Each row was made from one small tree. The marks that hang from a mark follow it in brackets, in alphabetical order. Every link used is in the known rows. Write each row's tree.
Known rows
teten(gedav(tomom(razora))): [-133 -182 -135 -218  -27   38 -125  177  -24   44  -57  187  164   39
 -238 -249   77 -113  158  -89 -174  131 -155 -142  126 -159  162 -151
   81  327  -28   62 -133   96  131  -41  204  -70  252  -37   82  125
   71 -205  -50 -163   45  -25  -64    3  100  170    2   44 -154    0
 -114 -140   13   75 -102]
bemi(sobog(kizizen(gedav(tomom zeri)))): [   3  -42 -128 -320  -52   51 -156  316  -20   27    9  171  212    6
 -216 -133   69  -35   40 -217 -391  206 -124 -169  160   37   99 -141
  358  301  -54  -25  -55  131  118  -67  105 -113  208  -48  177  187
   99 -226   13 -204   78 -145  -25  209  137  100  -33  258 -163   40
  -76  -56   92   -2 -121]
sobog(bemi kizizen nibaf(rasu(tomom(razora)) zeri)): [  52   61 -233 -309  -13   91 -118  517 -171  104  -15  303  249  -64
 -187   -4  -52 -272  340 -277 -234  -71 -189 -114  136  248  116 -174
  357  338  -47   78  -11  216  175 -197   87 -363  252    6  269  155
   85 -233  -12 -205  204   47   59  198   66  150    2  207  113  216
 -228   21  227  114  128]
kizizen(gedav(tomom(razora(bigil toge))) zeri): [ -39  -85 -299 -234  137  148 -172  162   50  -55   31  183  319   30
 -248 -255  194  -26   32 -231 -392  247 -226 -166   67  -16  175 -203
  454  289 -147  -30   35   -1   38  -83  155  -18  268  -10  157  202
  152 -287  -71 -178  -17   98 -130  144   51  205   19  -92   -6  -45
 -145 -193 -127  -82 -229]
teten(gedav(tomom(razora) zeri(zasev))): [-163 -167  -41 -292    8   49 -130  260    7  -11  -44  128  172  104
 -301 -275  132  -58  101 -209 -212  158 -176 -130  116 -164  173 -167
  187  348   16   98 -127   95  127  -14  218  -91  241  -88   78  163
   72 -242   -7 -192   39  126  -65   -8   51  178    0  112 -198  -29
 -197 -134   28  122 -140]
tomom(razora(toge(bigil rasu) vova) renom): [ -15  -23 -173 -205  158   60    3  355  -92   42 -115  221  216  -70
 -293 -137  266 -261  186 -329 -336  120 -185 -142  148  -22  140  -87
  217  305 -163   70  -52   86  130  -73  112 -119  264 -162  110  106
  282 -261 -105 -166  134  243  -60  186   67  147    3 -132   38   12
 -183 -161   52  -61  -34]
rasu(godi(vova(renom)) tomom(razora(bigil))): [-266   46 -119  -81   42  131   73  190 -135  -67  -37   27  251  -91
 -189 -186  114 -189  140 -247 -245  -83  -20 -156   74  -43  147  -97
   60  173 -108   94  129   34   32 -159  145 -111  217  -39  176  203
   29 -103  -85   -8  153   31   95  158   53   39 -102   -1    5   52
 -144 -122  127    0  -82]
toge(bigil rasu(zasev)): [   4 -135  -69 -186   11   81 -121  306 -120  204 -100  158  212   12
 -266  -28   84 -178  319 -296 -341  129  -56 -108  125  106   96 -101
  134  156   -8   54 -221   18  137 -174  183  -74   50 -188  155  146
  255  -74  -93  -72  153  -18 -117  146  120  246   23   44  103   73
  -33  -34  138  -25 -159]
vova(renom teten(bemi(sobog) gedav(tomom))): [-130 -108  -37 -324 -109  -51  -31  315  -99  -33   27  145  114   32
 -214 -107   77  -78   67 -139 -288   86 -110 -189  147  -87  217  -72
 -151  417   34   62 -327  146  187  -70  297 -143  107  -28   77  150
   13 -267    3  -17  142 -336    5  177   44   44   -2  170 -428  107
  -73  -44  151  223   56]
renom(zasev(razora(godi) zeri)): [ -93  -66 -324 -247  -45   22   38  271  -93   32    1  243   39   53
 -180 -132  183 -251  129 -259 -302  264 -128  -84   37   14  129 -161
  188  351  -40  -30  -11   40  170   -4  108 -108  158   37  183   96
  187 -228 -126   31   63 -124  -31   73  207   62 -196   77   90  105
  -92   22   53  -24 -106]
kizizen(zeri(gedav(tomom(razora(vova(teten)))))): [ -46  -52 -194 -317   80  134 -137  218   41  -62  -18  163  161   37
 -227 -161  148  -60   20 -282 -257  128 -171 -127  163  -30  150 -169
  262  347  -82   22  -66  -32   -6  -92  195  -72  207  -19  135  188
   67 -266  -70 -172  112   28 -109   81   58  228   68 -106  -15   28
  -71 -162  -61  -67 -178]
godi(rasu vova(renom(zasev) teten(gedav))): [-134 -133  -62 -294  -17   41  -39  329  -26   42   26   74  178   80
 -266   44   -2  -20  247 -172 -276  -12  -72 -180  163  -25  280  -58
  -83  279 -127   23 -102  -66   79 -135  255   63   39 -130  173  216
  207 -130 -233   35   55 -166   22  151    5   58 -200  142 -139  157
   59 -135  120  239  -37]
toge(bigil rasu(tomom(renom))): [ -31  -15  -80 -174   56   69  -58  252 -103  160  -65  199  227  -66
 -305 -141   56 -230  298 -285 -374  117 -124 -171  169  -40  168 -119
  166  212  -40   47 -192   -6  110 -225  207  -85  141 -129  104  129
  225  -91  -67  -72  165   42  -36  142  129  191   21   90   90   53
  -38  -50  100  -52 -108]
zeri(gedav kizizen zasev(razora(bigil godi(vova)))): [-323  -25  -65 -230  -81  282 -150  191   74 -168  -70   33  103  136
 -551 -147  320    6   44 -456 -219  172  132  -73   49  129   79 -174
  203  233 -101   82   13 -152   23    5  133 -191  137   71  237  202
  195 -374  -10 -301  132  285  -90  120   73  279 -197 -119   14  131
   37   11  -67  -33  -99]
nibaf(rasu(tomom) toge(bigil)): [ -18   69 -129   -8  -78   77  -79  358  -33  -35  -74  155  385  -28
 -218 -135   15 -180  340  -26 -193  -65 -101  -69  204   36  107 -189
  332  282   36   96  -15   70   93 -113  150 -110  162   -9   65  108
  196 -155  -15 -194   79    1   25   87   66  165   38  213  162   65
 -202  -56   76   31  -89]
tomom(razora(toge) renom): [-122   11 -168 -267  108   34  -41  240 -102  -21  -96  208  239  -55
 -118 -190  201 -251   81 -201 -319   57 -155 -126   94  -98  134 -127
  179  301 -150   64   31  137  146  -12   51 -122  205  -43   72  127
  149 -222  -65 -132  106  226   17  118   78   96   -6 -129 -126  -15
 -174 -153    6   -2  -58]
sobog(bemi nibaf(rasu(godi zasev(razora)))): [ -23  -34 -239 -250  -20   79  -58  443 -220  141  -33  146  186  -34
   -4   66   74 -249  272 -300 -217  -52   34  -30   22  247   42 -124
  166  182   19  116   42  192  159 -145   71 -249  162  -34  245  177
   10 -261   -1  -70  190  -30   24  157  118  190   44  110  111  117
 -166   68  231  120   79]
zeri(gedav kizizen zasev(razora(godi(vova) toge))): [-325  -49  -50 -226 -105  262 -149  165   80 -158 -119   -6   88  185
 -577 -128  315  -28   11 -464 -229  241  185 -116   66  133  103 -190
  234  270 -130  100   26 -170   48    5  137 -189  121   89  191  177
  199 -363  -11 -282  126  229  -77  121   80  315 -223  -92   19  112
   22   -6  -95  -64  -89]
zasev(razora(bigil toge vova) zeri(kizizen)): [ -96  -39 -390 -172  -56   84  -60  307   30  -91  -79  195  -42   39
 -438 -124  344 -124   59 -407 -221  176   -2  -77  101  107   54 -176
  375  292 -138   24  -92   21  128   27   34 -199  289   -6  235  186
  160 -365 -136  -51  135   97  -83  118  116  317 -180  -26  227  148
 -116    0  -27 -194  -97]
zasev(razora(bigil vova(teten))): [ -13  -50 -300 -224   74   89   32  299  -11  -54  -27  188   29  -38
 -238  -60  270 -136   76 -286 -186    1  -28  -75  108   56   51 -119
  136  282  -46   38  -66  127   61   -6   85 -141  205 -106  258  171
   91 -287 -134  -39  169  -92  -81  162  120  206  -61   18   92  154
  -62  -88  135  -66  -65]
zasev(razora(toge(rasu))): [ -45 -119 -242 -235  -10   84  -28  245  -98   66  -75  172   83   20
 -360    7  161 -200  129 -229 -281  169   -8  -81  121   17  105 -152
  214  279  -92   49  -56   71  126  -35  100 -142  183  -68  157   87
  122 -187  -83  -39   97  -73  -48  124  175  236  -88   67   78   87
  -61  -79   68  -92 -101]
nibaf(kizizen(gedav) toge(bigil)): [  -9  -13 -120  -96  -61  135 -178  320   39  -58  -51  201  276   46
 -136 -128  119 -123  264  -38 -253   89 -142 -107  167   28  110 -222
  385  280   38   23  -32  139  104  -54  228  -72  135   -8   77  122
  283 -106   27 -287   32   14  -90  175  106  232   78  183  130   49
  -98  -94   -1   89 -191]
toge(bigil rasu(godi(vova) tomom)): [ -57  -59  -70  -55   24  135   -1  261  -97  158  -85   80  217  -19
 -374  -63   47 -198  324 -292 -321   88  -49 -163  145  -19  132 -116
  156   97  -42   77  -66  -85   61 -274  242  -86  134 -165  148  146
  205  -12  -91   -6  174  -80  -35  167  119  203  -49  151  189   63
  -42  -57  169  -66 -124]
tomom(razora(bigil godi(vova)) renom): [-128    4 -185 -181  195   69   48  253  -88  -34   -6  224  268  -59
 -168 -214  258 -154  124 -223 -292   20 -214 -110   37  -79   99  -87
  158  232 -155   36  132   88  102  -29   59 -165  225  -79  189  175
  194 -281 -152 -144   96  316  -28  157   44   22 -107 -108  -55   40
 -140 -160   78  -15  -54]
bemi(kizizen(gedav(tomom(renom)) zeri(zasev)) sobog): [  62   27  -95 -409 -136   71 -205  204  -21  -57    5   50  319  -39
  -51 -205  127  -40  -23 -264 -525  233  -64 -127  228   50  139 -147
  558  300 -182  -82  -95   14   91  -75  140  -56  253  144  192  235
  210 -284  108 -223  -45  -28   34  204  102   71   66   52 -349 -112
 -137   30 -121  -25 -130]
godi(rasu(tomom zasev(razora)) vova(renom)): [-196  -86  -62 -231  -75   56    6  201 -105   30  -24  -26  164    0
 -151   18  -31  -28  252 -230 -259  -92  139 -125  186   62  199  -66
   77  219 -104   67  -47    6   58 -172  156   38   91  -56  268  305
   27  -87 -220   55   16  -15  154  104   14   92 -192  135   47  100
   40  -58  124    6 -156]
toge(bigil rasu(tomom(razora(godi)))): [ -32  -62 -137  -94   58   97   -8  257 -126  129  -98  187  258  -76
 -395 -161   85 -268  280 -269 -352  182 -151 -160  115  -12  141 -125
  144  261  -56   50 -133  -29  123 -198  182 -125  213 -117  142   85
  261 -118  -93  -42  166    6  -54  151  136  152  -37   42  120   70
  -90  -88  163  -89 -143]
tomom(razora(godi) renom(zasev)): [-121    8 -165 -264  116   -1   54  269 -128   10   -8  244  271  -45
  -57 -245  215 -292  108 -235 -340  135 -236 -129   35  -77  178  -90
  108  353 -113   12  106   68  131  -24  104 -105  197  -11  133  101
  234 -258  -79 -127   76  182   -3  110  129  -61  -87 -114 -124    9
 -181 -122   70   62  -32]
godi(rasu(zasev(razora(bigil))) vova): [ -84 -171 -149 -213  -26   67  -49  301  -25   42  -41   37  185   55
 -201   62   57   24  286 -214 -219  -91   65  -24  159   78   81  -60
  205  108 -121   42   22  -14   47  -99   77   -1   95 -139  305  295
  123 -152 -261  -17   10   69   23  106   25  160 -187   88  122   91
   27  -74  136  -21 -171]
gedav(tomom(razora(toge(bigil rasu)) renom)): [ -87  -57 -111 -283  109   64  -35  254  -57   41  -51  246  262   47
 -261 -202  135 -173  163 -260 -298  176 -267 -151  148 -139  161 -116
  211  306  -30  110 -128   98  128  -50  129  -60  232 -115   28  117
  198 -238  -68 -186   40  199  -33   95   86  123    3   22   16    1
 -108 -165   28    4 -115]
bemi(sobog(kizizen(gedav) nibaf(toge zeri))): [  56   25 -178 -276  -81   70 -146  428  -85   23  -11  213  268  -86
 -122  -56   50 -156  221 -159 -384   69 -105  -91  193  135   79 -156
  435  348  -67  -20   13  191  174  -98  134 -248  236   25  210  131
  180 -205   55 -305   93 -168   14  256   94  189  -27  240  -52  100
 -159   49   66   99   32]
bigil(tomom(razora(vova(teten)))): [   3  -57 -178 -198   45  121   66  227  -26  -20  -48  182  122    7
 -109 -208   89  -88  194 -267 -172   36  -84 -170  190 -123  118  -65
  167  362  -54   17  -58  105   44  -35   56 -132  235  -43   69  152
   51 -247 -113  -71  153 -155    4   65  142  142  -27  -55  -85  117
  -39 -141   62   12   33]
gedav(tomom(razora(bigil) renom) zeri): [ -96  -14 -110 -370  194    8  -26  323   -9  -36   37  263  265   49
 -153 -272  166  -48   74 -281 -275   75 -360 -106  127 -201  149 -107
  281  323   37  104  -40  167   78    8  102  -87  270 -152   69  205
   44 -276  -52 -179   47  326  -27   31   42   68   34   99  -62  -19
 -187 -194  102   50 -168]
razora(bigil godi(vova(teten)) zasev): [ -59 -157 -251 -130  119   -3   55  335  127  -45   13   95  306  102
 -390 -171  304  -29   99 -324 -202   43   -1 -191   91  143   50  -58
  235  154 -165   59   97  -12   55  -26   45 -220   95 -123  282  231
  224 -383 -260 -101  134   62 -221  256   86  180 -277   53  188  158
  -89 -160  119  -50  -52]
tomom(razora(bigil godi vova(teten) zasev) renom): [ -47  -12 -257 -208  204  -37  108  406    9  -77  -21  181  290  -94
 -201 -288  398 -219   22 -365 -239   -3 -151 -170  112   46   93  -31
  201  331 -174   74   65  129   90    3   56 -196  283 -114  253  194
  226 -463 -166 -164  132  293 -140  237   53  101 -112 -170   52   69
 -258 -174  109  -34    0]
sobog(bemi(kizizen) nibaf(toge zeri)): [ 101    5 -209 -349  -55    7 -117  446  -59   34  -33  265  235   19
   24    9   48 -208  330 -262 -311    5  -96  -52  190  165   75 -155
  418  248  -31   60  -38  186  151 -128   70 -345  195   94  210  129
  153 -208   52 -209  165  -98   26  161   85  194   56  220   51  145
 -190   47  153  132  157]
toge(bigil(tomom(razora renom(zasev))) rasu): [   8  -55  -92 -239   72  140   55  346 -137  159   -6  279  235   -5
 -249 -140   57 -197  415 -324 -371  194 -303 -137  204 -109  201  -63
  146  313  -13   23 -184   27  135 -123  194  -80  176 -149   20   80
  292 -148  -57 -105  117   55  -26   92  149  102  -17    6  -12   72
  -43  -70  106   71   19]
kizizen(gedav(tomom) zeri(zasev)): [ -68  -69 -155 -300   45  188 -234   90   74  -62   27   96  242   91
 -200 -245  153   18   -4 -262 -397  253  -61 -184   40  -21  182 -241
  466  251  -90  -32  -14  -25   17 -107  169   12  158   58  167  232
  136 -249   -1 -232  -41   45 -100  125   84  209   49  -65 -103  -49
  -61 -103 -219   -7 -245]
razora(bigil godi toge vova(renom) zasev): [-115 -155 -324  -78  122  -49   34  399  125  -94  -17   61  310  111
 -522 -250  472  -30  -24 -486 -194  155   89 -251   83  385   96   30
  319  241 -303   61  186   39   53   52  -40 -327  206  -78  285  162
  259 -602 -207 -215  201  128 -249  339  105  252 -295  -55  285  164
 -201 -224  -17  -96   14]
sobog(bemi(kizizen(gedav(tomom) zeri)) nibaf(rasu)): [ 148  -37 -299 -366   -2  112 -207  364  -67   95   33  204  312   -2
  -73  -37   17  -85  214 -290 -375  154 -128 -118  113  211  137 -166
  469  257 -102   -5  -37   95  125 -172  102 -180  251   61  240  198
  118 -322   11 -167   75  -53  -18  192  115  144  118  130  -24   69
 -116   10   51   88   24]
renom(zasev(razora(bigil toge) zeri)): [-127  -79 -371 -250  -36   40    2  343  -45  -31   -5  238  101   81
 -290 -116  235 -220  158 -321 -293  218 -135  -51   79   81  109 -146
  265  301  -91   -6  -22   39  156   32   66 -119  158  -21  151  112
  227 -283 -153   -1   84  -38  -62  110  164  125 -217   61  159  116
 -123   -9   25  -34  -75]
zeri(gedav(tomom) zasev): [-274  -68  -14 -316  -54  208 -226  155   74 -106  -88   67  170  179
 -357 -224  146   -1   42 -345 -184  169   68 -121  106    9   92 -142
  213  246  -22   95  -51   -7    6   -5   92  -90  103   52   69  156
  104 -324   -3 -339   83   95  -73   77  108  229  -26  -44  -37   49
   49  -59 -149   62 -162]
toge(bigil(tomom(razora)) rasu(zasev(zeri))): [  -3 -103 -133 -173  -19  139   -7  329 -177  189  -80  216  149   -5
 -225 -133   32 -189  410 -349 -328  184 -187 -105  194  -19  113  -84
  202  280   23   36 -291   67  187 -146  172  -88  172 -141   68  141
  222 -115 -110    0  110   -3  -38   66  113  232  -21   13   94   94
  -68   19  114  -36  -94]
rasu(zasev(razora(godi))): [-101 -115 -171 -195  -21   29  -20  189 -120   75  -66  100  106   13
  -57 -112  175 -176  100 -247 -229   79   77  -78   48  123   55 -115
  137  245  -18   45  -11  116  131  -51  103 -131  102  -27  259  189
   58 -194  -96  -24  104  -43  -40   85  138  203  -85   39   48   72
  -94  -17  124  -84 -150]

Which tree is each row?
[-103    1 -141 -397 -135  -34   20  445 -151  -56   56  212   84   18
 -173  -32   84 -200   67 -278 -412  152 -174 -167  106   46  209  -81
  -32  420   -3   -9 -268  129  226  -78  208 -152   28  -20  141  141
  136 -230  -55   62  170 -355   52  262  107 -101 -100  165 -322  204
  -81   47  175  199   64]  vova(renom(zasev(zeri)) teten(bemi(sobog(kizizen))))
[-231   24  -64  -98  -16   96   23  120  -96    3  -41   -9  175  -19
 -145 -144   49 -141  118 -231 -241  -45   99 -209   89  -36  166 -111
   75  145  -84   77  105    5   19 -201  169  -94  116   -3  157  210
  -18  -47  -69   12  164 -133   91  139  102  101  -90  110   11   61
  -53  -86   81   -1  -87]  rasu(godi(vova(renom)) tomom)
[ -13 -106 -152 -136   71  126    6  327  -33   79  -55  151  142   97
 -456  -90  188  -54  240 -441 -279  219  -35 -242  189  147  186  -18
  201  293 -142   39 -115   27   78  -87  111 -180  169 -144   75   94
  243 -298 -120 -126  219 -111  -96  221  124  271  -95   37  140  169
  -16 -158    7  -25   40]  razora(toge(bigil(tomom) rasu) vova(renom))
[-169  -41 -224 -273  -50  106 -195  189    4    4  -79  223   38   93
 -262 -204   86  -77   88 -247 -219  211  -90 -119  125  -75   87 -168
  234  294  -18   27 -137   55  102  -35   96  -80  179   52   55  150
   47 -238  -97 -115   87  -34  -66   32  129  243  -35   26   80   71
   27   -9 -102  -45 -207]  zasev(zeri(gedav(tomom)))
[  -6  -98 -202 -279    3  135 -100  247  -27  -36  -31   80  111   42
 -344  -44  230 -123   36 -344 -341  168   11  -82  102   90  132 -200
  435  255 -168   -1  -14  -39   49  -80  122 -157  170  -24  231  164
  175 -256  -46 -141   81   76  -80  145  118  253  -21  -84   15   32
 -143  -85 -107 -110 -135]  kizizen(zeri(zasev(razora(toge(rasu) vova))))
[-206  -25  -66  -68  -81    4  -51  169 -117   65 -109  -61  244  -43
    7 -240   73 -233  106 -307 -195  -78  187 -141  100  102   82  -74
  177  120  -35   89   75   22   30 -217  155  -97  114  -16  204  244
  -19  -99  -45   10  174  -98   34   93  117  221  -26   71   98   12
 -179   -9  126  -77 -146]  rasu(godi tomom zasev)
[-204   54 -149 -385   -5   82  -57  285 -107  -22   13  206   72   35
 -157  -88  115 -203   55 -310 -332  140 -124 -195   83   23  234 -121
 -109  416  -10   23 -211   67  138  -56  211  -25   17   -5   57  131
  149 -181  -95   38  170 -224  -18  160   93   78  -80   16 -128  190
   16  -28   38  183  -58]  vova(renom(zasev(zeri(gedav))) teten)
[ -36 -192 -322 -127   -5  -71  -30  368   18   89  -85  124  234  107
 -543 -179  272 -192   61 -375 -289  316   18 -208  116  163   92  -82
  436  261 -232   39   25  -25  163  -39   29 -253  200  -43  186  108
  279 -401 -204  -56   84   39 -220  223  178  300 -271   49  295  106
 -189  -82  -19 -161 -104]  razora(godi toge(rasu) zasev(zeri))
[  41 -127 -179 -138   84   70   32  385   27   96  -47  178  204  123
 -416 -139  222 -108  299 -478 -277  233  -91 -200  225  107  165  -10
  332  269 -152   18  -46  -43   56  -95  118 -153  180 -173   72   99
  329 -339 -157 -166  177  -26 -134  187  146  247 -125   48  212  118
  -72 -137   22  -60   72]  razora(toge(bigil(tomom(renom(zasev))) rasu) vova)
[ -54 -184 -285 -130   43  -62  -55  413  107    1  -16   85  380   56
 -406 -204  239  -12  109 -296 -214   45   -3 -128  103  219   68   14
  335  141 -229   24  161  -32   48  -12  -44 -215  190  -71  323  200
  252 -453 -207 -141  105  156 -177  220  122  211 -253    7  230  114
 -119 -153   66  -25 -126]  razora(bigil godi(rasu) zasev)
[ -84  -48 -142 -224  -12  132 -186  112   97  -57  -69  153  188   43
 -279 -229  178  -24   65 -264 -279  197    0 -211   75  -65  163 -186
  268  302  -80   24  -69  -35   22  -66  130    0  262   30  161  210
  127 -245  -28 -241   25   38  -82   93  118  179   -3 -114  -67   21
  -11 -121  -66  -31 -154]  zeri(kizizen(gedav(tomom(razora(vova)))))
[  55    2 -223 -430  -32  127 -150  347  -90   44  -49  201  144   -1
  -57  -15  127 -192  239 -382 -394  120    0  -92   99  217   94 -184
  386  277  -73   27  -75  175  170 -117   93 -274  214  124  289  177
  148 -253   68 -169  124  -53   19  209   91  209   24   85  -44  102
 -121  113   89  122   89]  sobog(bemi(kizizen(gedav)) nibaf(zeri(zasev(razora))))
[  78 -111 -133 -269 -155  -39  -60  533 -108   16  -18  216  229  -12
 -279   26   25 -143  286 -174 -343   66 -117  -25  204   63   77  -77
  357  299  -35   10  -83  136  187 -126  153 -364  185  -33  214  100
  123 -240   21 -222  128 -194   13  238  123   71   -9  234 -135  124
 -182   65  173   98  108]  teten(bemi(sobog(kizizen nibaf(toge(rasu) zeri))))
[ -90  -29 -102 -156   40  105   -7  219  -46   30  -65   55  131   35
 -124  -35  108 -136   99 -200 -217  -47   13 -150   64  -70   86 -127
   73  111  -46   69   70   15   40 -141  158  -82   63 -100  158  195
   67  -58 -103   22  170 -182  -20  156   98  163  -51   89  -15   84
  -35 -102  138   40  -89]  rasu(godi(vova(teten)))
[-119  -54 -217 -288  -88   54 -149  204   45   -5   -3  222  154  125
 -226 -213  124 -117  140 -297 -330  294 -102 -169   68  -42  191 -186
  278  314  -44  -29 -102  -67   96  -53  141   19  147   55  103  171
  213 -218  -89 -107    7  -77  -71   59  172   94 -123   18   18   64
  -22   -7  -79   36 -138]  renom(zasev(zeri(kizizen(gedav(tomom)))))
[-173  -52 -106 -159  -49    6  -49  143 -117    5 -123   48  266  -80
  -26 -246   61 -246  165 -242 -236  -40   89 -123  126   28   97 -120
  159  261  -57   74  -48   75   81 -147  104  -65  162  -13  176  229
   21 -122 -113  -36  106   20   50   58   89  117  -24  -45   -7    7
 -163  -59  109  -95 -157]  rasu(tomom(razora) zasev)
[  11  -15 -209 -217  -41  145 -145  479  -89   39    2  216  294  -33
 -209  -47  -29 -152  251 -161 -204   -6 -153  -66  133  162  102 -148
  405  288  -16   54   58  194  182 -110  103 -248  180  -86  214  102
  163 -228  -37 -311  114  -20   15  191  139  171   18  281  102  216
 -145  -19   71  165   25]  sobog(kizizen nibaf(rasu toge))
[ -89  -57 -338 -203  -74   59  -15  244 -131   58  -88  195  -12  -18
 -371  -80  134 -271  126 -276 -300  225  -30  -92  140  -29  106 -196
  313  336  -85   30 -149   72  184  -75  112 -134  252    0  141  114
   99 -188 -134   87   70  -78    1   90  163  259 -141  114  188  101
 -106   30   25 -181 -149]  zasev(razora(toge(rasu(tomom))) zeri)
[-117  -35 -149 -350   17   -8  -63  210   -5   23   29  259  165  113
  -82 -244   91 -121  119 -253 -263  169 -199 -152  124 -143  176 -125
  240  301    8   33  -94   83   96  -32  108  -18  148   -6   47  164
  123 -246  -92 -145    5   42  -16   32  150   54  -48   94    2   29
  -42  -68  -55   58 -110]  gedav(tomom(renom(zasev(zeri))))
[ -98  -16  -94 -238  131   15   43  290 -121   31  -49  129  256  -61
  -47 -131  142 -182  132 -220 -297  -41 -143 -124   94  -80  146  -57
   92  279 -124   59   44   56  114 -103  128  -39  174 -104  212  230
  186 -214 -197  -27   45  219   43  137   -3   40 -109  -55  -86   42
 -115 -129  156   33  -99]  tomom(razora(godi(rasu(zasev) vova(teten))) renom)
[ 127   29 -149 -253  -57   64 -186  425 -130   80  -71  231  275   -6
 -150   17  -18 -157  333  -44  -94 -162 -110  -26  176  136   98 -139
  386  381  -46   35   40  173  115  -26  125 -276  207   16  123  125
  136 -165  -13 -253   95   64  -19  117  117  261   67  105  139  100
 -146  -16   14  198  -92]  sobog(nibaf(kizizen rasu zeri))
[ -36  -81 -193 -366   72  103 -186  341   42   69   64  275  136  128
 -223 -124   77  -36   76 -373 -369  268 -195 -247   58   98  145 -195
  350  214   10   32  -68  170  104 -161  113 -136  152  -74  238  220
   56 -256  -22 -183  129  -48  -88  204  109  133   -1  299  -19  147
  -60 -109  169   19  -46]  sobog(bemi kizizen(gedav(tomom zeri)))
